Each row is followed by its class. Each block has new classes.
5, -10, 10, -1, -2, 11, 11, 8, -30, 10, 2, -1, 15, 7, 3, 7, -3, 9, -1, 7, -7, 19, 9, -27, 5, 3, 20, -5, -2, 3, -11, -9, -11, 6, -4, 7, 3, -1, -2, -12, -8, 16, 7, 7, 22, -5, -6, 14, -16, -16, 3, 12, -15, 10, -25, -15, -8, 7, -6, 2, 5, 3, -23, -10, -6, -3, 4, -3, 6, -11, -10, -44, -9, -9, -4, -32, -18, 4, -5, 3, 2, -10, 4, -10, -14, -17, -7, -10, 8, 14, 2, 0, 9, 2, -8, -13, 10, -7, -2, -1, 7, 0, -3, 9, 20, 5, -8, -3, 8, -2, 8, -13, 15, 14, 15, 10, -1, 3, 1, -4, -9, -8, 7, 11, 20, 3, 20, -29, 4, -5, -8, 7, -5, 11, 11, 9, 2, 1, 2, 8, -27, -4, 11	zoker
-3, -5, 6, 0, -5, 11, 31, -11, -4, 11, -5, 0, 13, -8, -10, 16, 1, -5, 18, 16, -3, 8, 0, 3, -10, 2, 3, -16, 18, 11, -1, -15, -5, 10, 2, -6, 0, 6, 2, 7, -3, -1, -13, -12, 20, 2, 4, 8, 0, -9, -5, -2, -1, 1, -10, 3, 12, 12, -6, -6, -13, -6, -3, 13, -3, 4, 0, -7, 1, -2, 12, 38, 26, 2, -5, -5, -2, 6, -11, -3, -5, 5, 1, -2, 1, 11, 5, -1, -2, 7, -3, -7, 14, -17, 7, 10, -9, 1, 2, 3, -2, 2, -11, -8, -6, 5, 9, 20, 5, -16, 2, -7, -9, 0, -12, 18, 3, -4, -7, 12, -8, -6, -12, 1, 5, -7, -3, -2, 6, 4, 0, -2, -2, 2, 39, 2, -9, -3, 2, -11, -8, -7, 11	zoker
4, -20, 19, -8, 9, 1, 15, -2, -27, 4, -4, 22, 6, 19, 3, 3, 0, 14, 0, 1, -8, 33, 17, -15, 2, 3, 38, 1, -8, 5, -25, -5, -2, -12, -7, 6, -14, -13, 9, 0, -4, 5, 7, 5, 31, 0, -20, 22, -6, -27, -11, 8, -19, 28, -24, -28, -35, 1, 16, 5, -3, 15, -32, -6, -8, -12, -2, -10, 14, -13, 3, 15, 30, -4, -5, -58, -20, -2, 3, 6, 5, -7, -4, -8, -20, -10, -2, -17, 4, 39, -1, -16, 37, -10, -25, -28, -4, -7, -15, 15, -5, -30, -26, 8, 32, 19, -6, 15, 49, -3, 17, -11, 55, 18, 33, 19, -10, 10, -6, -9, -16, 4, 11, 11, 22, -5, 30, -49, 7, -18, -23, 6, -25, 17, 28, -5, -1, -6, -1, -2, -45, -5, 16	somu
1, -22, 6, -6, -3, 15, 3, -8, 10, 17, -15, 8, 26, -17, -9, -13, 18, 2, -1, 4, 0, -1, 6, 6, 11, -4, 8, -4, 22, -5, -6, -14, -13, 7, 0, -5, -15, -3, -7, 18, -2, 12, -13, -18, 14, -1, -12, 22, 8, -3, -6, -21, -3, 0, 0, 1, -21, 33, 4, 0, -13, -2, -29, 1, 0, -9, -8, -1, -4, -2, 7, 45, 15, 16, -10, -10, 8, 0, -35, 2, -13, -1, 4, 8, -6, 15, 10, 6, -1, -8, 5, 5, 54, 6, -3, -19, 35, 0, 17, 2, 21, -15, -5, 17, -12, 21, -1, 24, 36, 8, 1, -27, 4, 14, 10, -4, -7, -3, -10, -13, -31, -20, -16, -13, 2, -4, 17, 5, -2, -11, -10, -7, -14, -1, 11, -40, -3, -1, -1, -2, -2, 5, 10	fitu
-10, 58, -34, 8, -18, 13, -62, -24, 65, -18, -13, -58, 26, -63, -6, 18, -7, -29, -5, 14, 26, -27, -18, 9, -15, 6, -7, -57, 11, -11, 28, 0, -16, 4, 0, -34, 20, 18, -9, 30, 0, -7, 2, 9, -33, -19, 44, -15, 10, 65, 9, -27, 14, -42, -15, 63, 85, 4, -51, 4, 0, -28, 86, 45, -14, 19, 9, 27, -25, -2, -6, 30, -23, 20, 9, 86, 44, 10, 13, -33, 16, 7, 29, 26, 9, 14, 24, 27, 1, -20, -7, -2, -72, -19, 47, 57, 39, -21, -12, -35, 68, 24, -4, 13, -86, -26, -14, -18, -52, -2, -44, -11, -86, -22, -51, -22, 24, 4, 2, -11, 11, 19, -10, -26, 20, 11, -61, 86, -18, 31, 74, -4, 35, -22, -12, 12, -24, -24, 12, -18, 23, 0, 9	fevaz
0, -8, -12, -6, -2, 8, -30, -14, 32, -8, 5, -26, 4, -15, -19, 14, -11, -30, 3, 5, 11, -15, -1, 3, -18, 0, -18, -3, -4, -3, 11, 3, -14, 5, 5, -45, -2, 11, -5, 11, 20, -8, -4, 4, -18, -1, 33, 2, 19, 26, -14, 2, 25, -11, 8, 20, 33, -28, 10, -10, 6, 7, 41, 37, 0, 2, -4, 6, -11, -22, 50, 37, 27, 19, 2, 36, 31, -5, 36, -19, -7, 10, 9, -2, 12, 14, -15, -3, 1, -8, -13, -7, 21, -8, 22, 31, 5, 15, -45, 3, 8, 11, -16, 1, -74, 21, -7, -11, -32, 5, -16, 11, 7, -6, -52, -16, 7, -10, -8, 16, 22, 18, -11, -17, -35, -6, -4, 28, -9, 8, 28, -14, 17, -10, 10, 1, -32, -18, -2, -7, 3, -7, -29	fitu
5, -39, 18, -3, 10, 5, 17, -18, -37, 9, -2, 29, 31, 17, 12, -4, 12, 30, 25, 1, 6, 26, 12, -11, 10, 9, 26, 9, 0, 1, -30, -16, -12, 2, -3, 8, -8, -8, -8, 11, -9, -2, -1, -10, 28, 4, -28, 33, -8, -52, -12, 1, -22, 22, -13, -30, -41, 18, 6, 3, -5, -1, -60, -26, -18, -14, -4, -7, 1, -16, 5, 35, 22, 0, -6, -81, -28, -2, -48, 11, 8, -2, -4, -5, -20, -8, 1, -26, -2, 12, 6, 0, 70, -5, -24, -33, 19, 3, 19, 15, 10, -26, -7, 9, 47, 35, -4, 38, 46, 3, 22, -32, 44, 33, 33, 15, -14, 14, 1, -5, -28, -7, -9, 2, 25, -6, 40, -62, 8, -19, -39, 11, -35, 18, 22, -18, 5, 1, -3, 13, -32, 3, 30	somu
6, -21, -12, -9, -4, 24, -11, -2, 9, 17, -9, 15, 20, -4, 7, -34, 22, 24, -9, 1, 9, -14, 13, 12, 26, -1, -6, 12, -9, -11, -17, -1, -25, 1, 0, 16, -21, -17, 2, 10, 13, -14, -26, -22, -4, 0, -13, 23, 13, -2, -12, -5, -13, 11, 18, -5, -33, 31, 43, -6, -13, 11, -64, -6, -2, -6, -2, 1, -9, -1, 11, 41, -6, 16, -7, -25, -5, -3, -11, 6, -19, -6, -6, 13, 3, 33, 15, -1, 5, -25, 0, 8, 65, 17, -17, -43, 49, -3, 17, 6, 4, -32, 11, 63, 21, 32, 3, 17, 28, 31, 17, -29, 35, 15, 17, 1, -11, -12, -13, -18, -18, -34, -2, -15, -9, -1, 25, -10, 10, -16, -19, -2, -21, 7, -19, -55, 1, -21, -3, 20, -5, 7, 2	fitu
-8, -9, 35, -9, -12, -7, -5, -5, -25, 8, 0, 3, 6, -7, -6, 10, -9, 6, 8, 6, 8, 20, 2, -9, -9, 20, 20, -9, 14, -5, -9, -5, -10, 0, 9, -29, 13, -5, 5, 14, 1, 4, 3, 8, 20, 0, -7, 8, -7, -16, -13, 5, -13, 11, -36, -21, 12, -3, -40, 11, 12, -5, 11, 0, -12, -7, 0, -16, 4, -39, 11, 28, 16, -20, -2, -22, -27, -7, -36, -13, 5, -8, 12, 12, -18, -21, 1, -13, 0, 36, -11, -2, 50, -19, -8, 2, -12, 4, -29, -9, 16, 5, -11, -7, -29, 7, -15, 25, 13, -4, 13, -10, 8, 30, 10, 9, 14, 16, 17, -4, -18, 26, -19, 27, 31, -8, 17, -7, -7, 0, -3, 6, -12, -7, 34, 42, -14, -11, 18, 5, -17, 4, 36	fevaz
-13, -13, 1, -6, -2, 16, 51, 0, -2, 21, -10, 23, 24, -8, 4, -5, 3, 8, 3, -1, 8, 7, 6, -10, 6, 11, 20, -7, 11, 1, -7, -15, -13, 1, -17, 9, -8, -4, -69, 13, -11, -2, -3, -11, 21, -4, -15, 25, 6, -9, 6, -19, -8, 10, -26, 5, -11, 26, -7, 18, -26, -1, -12, -7, -11, -3, 15, 2, -4, -8, 14, 40, 25, 5, -10, -7, -4, 8, -23, -5, 2, -7, 9, -1, -15, 10, 10, -4, 3, 10, -2, 6, 1, -10, -13, -17, 22, -21, 7, 14, 1, -15, 4, 18, -4, 12, -10, 27, 15, -6, 2, -18, -4, 12, -2, 7, -3, -7, 4, -2, -18, -13, -15, -4, 41, 1, 9, -8, 10, 3, -4, 11, -11, 13, 4, -19, -4, 2, 2, -3, -7, -5, 3	somu
5, -3, 5, -2, -3, 7, -9, -1, 4, 18, -9, 5, 8, -3, 0, -7, 7, 5, 4, 4, -3, 0, 3, 4, 14, -3, 11, -9, -1, -13, -2, -3, -6, -4, -9, -5, -14, -6, 2, 11, -12, -4, 3, -8, -2, 1, -3, 10, 0, 0, 2, 3, -15, 0, -1, 1, -3, 33, -8, 8, -8, -7, -15, -16, -14, -1, 1, -5, -4, 12, -24, 21, -7, 5, 2, -1, -17, 4, -25, -4, 5, 38, 1, 0, -18, 8, 9, 2, -3, -7, 8, 1, 17, -11, -3, -14, 31, 0, 15, -1, 14, -6, 6, 6, -1, 0, 3, 12, 11, -2, -2, -22, -14, 3, 8, 6, 3, 7, -5, -14, -24, -18, 15, -3, 24, 8, 6, -1, 6, -6, -5, 15, -10, 5, 11, -12, 16, -2, 1, 23, -4, 3, 11	fitu
8, -23, 5, -4, 3, 7, 5, 4, -14, 4, 18, 18, 8, 15, 9, -18, 8, 12, -2, -9, -6, 7, 8, 8, 7, 1, 13, 12, -5, -10, -18, -11, -21, -10, -6, 14, -9, -10, 6, 3, -5, 6, 9, -4, 8, 4, -25, 16, 1, -16, -4, 24, -15, 17, -8, -6, -28, 4, 22, -3, -6, 23, -40, -12, -13, -9, 4, -3, 4, -9, -2, 13, 7, 11, -4, -38, -13, 0, 6, 5, 1, -3, -15, 0, -11, -1, -4, -5, 9, 4, 2, -2, 29, 5, -22, -38, 22, 3, 1, 12, 0, -9, -1, 14, 38, 20, 4, 8, 36, -6, 13, -11, 44, 11, 20, 7, 2, 4, -11, -8, -14, -15, 13, -3, 3, 6, 25, -28, 1, -24, -31, 4, -23, 3, 7, -15, 8, -4, 1, 4, -16, 6, 8	fevaz
12, -14, 9, -4, -12, -3, -5, -3, -4, 5, -5, 4, 19, 2, -3, -4, 8, 5, 8, 0, -1, 5, -5, -8, -3, 5, -2, -3, 2, 11, 0, 0, -6, -5, 3, -30, -9, -5, 5, 8, 6, -2, -2, -10, 12, 6, -9, 26, 28, -8, -4, 0, -8, 6, 9, -2, 6, 7, 10, -2, 0, -13, -19, 2, -6, -5, -8, -5, 0, -14, 11, 35, 17, 6, -4, -24, -4, -5, -23, -5, -4, 1, 12, 14, -5, 14, 9, -18, -3, 3, -8, 8, 50, 4, 4, -10, 7, 11, -1, 19, 11, -12, -6, 5, 2, -4, -5, 22, 20, 12, 10, -6, 8, 20, 8, 6, -20, 2, -1, -2, -12, 10, -2, 1, 12, 2, 14, -11, 0, -2, -11, 4, -19, -4, 6, -10, -1, -4, -3, 9, -12, 0, 13	somu
3, -33, -16, 2, 0, 28, 61, 6, -7, 19, 6, 19, 28, 26, 32, -19, 14, -2, -1, 14, -13, 37, 19, 4, 4, -10, 28, -14, -12, -3, -15, -19, -15, 7, -8, 32, -18, -7, 13, -2, -16, 4, 6, -6, 40, -4, -29, 23, -10, -29, 7, -4, -10, 20, -24, -3, -61, 30, 53, -6, -29, 39, -70, 5, -12, -14, 2, -15, 7, -33, 19, 24, 42, 10, -20, -61, -10, 1, 32, 31, -8, 2, -14, -19, -3, 11, -3, -22, -3, -9, -5, -5, 14, -4, -25, -42, 18, -29, -11, 24, -25, -26, -12, 22, 52, 13, 0, 8, 52, -19, 26, -11, 79, 15, 3, 12, -15, -21, -8, 17, -19, -30, 2, -5, -7, -4, 41, -73, 13, -26, -14, 3, -25, 0, -5, -26, 9, 5, -2, -2, -29, -9, -16	tadod
-4, -11, -12, 5, 4, 27, 40, 5, 2, 12, 5, 5, 22, 2, 11, -8, 7, -8, 10, 13, -10, 35, 5, 4, -3, -8, 20, -20, 3, 10, 1, -20, -22, -1, -20, 3, -3, -2, -1, 3, -14, -3, 3, -6, 27, -6, -7, 6, 0, -13, 11, -13, 1, 10, -20, 9, -27, 6, 27, -12, -28, 2, -9, 9, -2, -5, -4, 8, 2, -12, 22, 44, 31, 8, -7, -6, -15, 4, 1, 8, -4, -4, -3, 1, -4, 11, 7, -9, 3, -6, -18, -5, 10, -2, -4, 3, 2, -14, -3, 17, -11, -6, -12, 13, -19, 18, -2, 16, 12, -16, 14, 0, 15, -1, -16, 3, -3, 5, -8, 26, -19, -13, -20, -9, 1, 0, 8, -25, -1, -2, 1, -3, -6, 7, 11, -13, -16, 5, -3, -7, -11, -16, -7	zoker
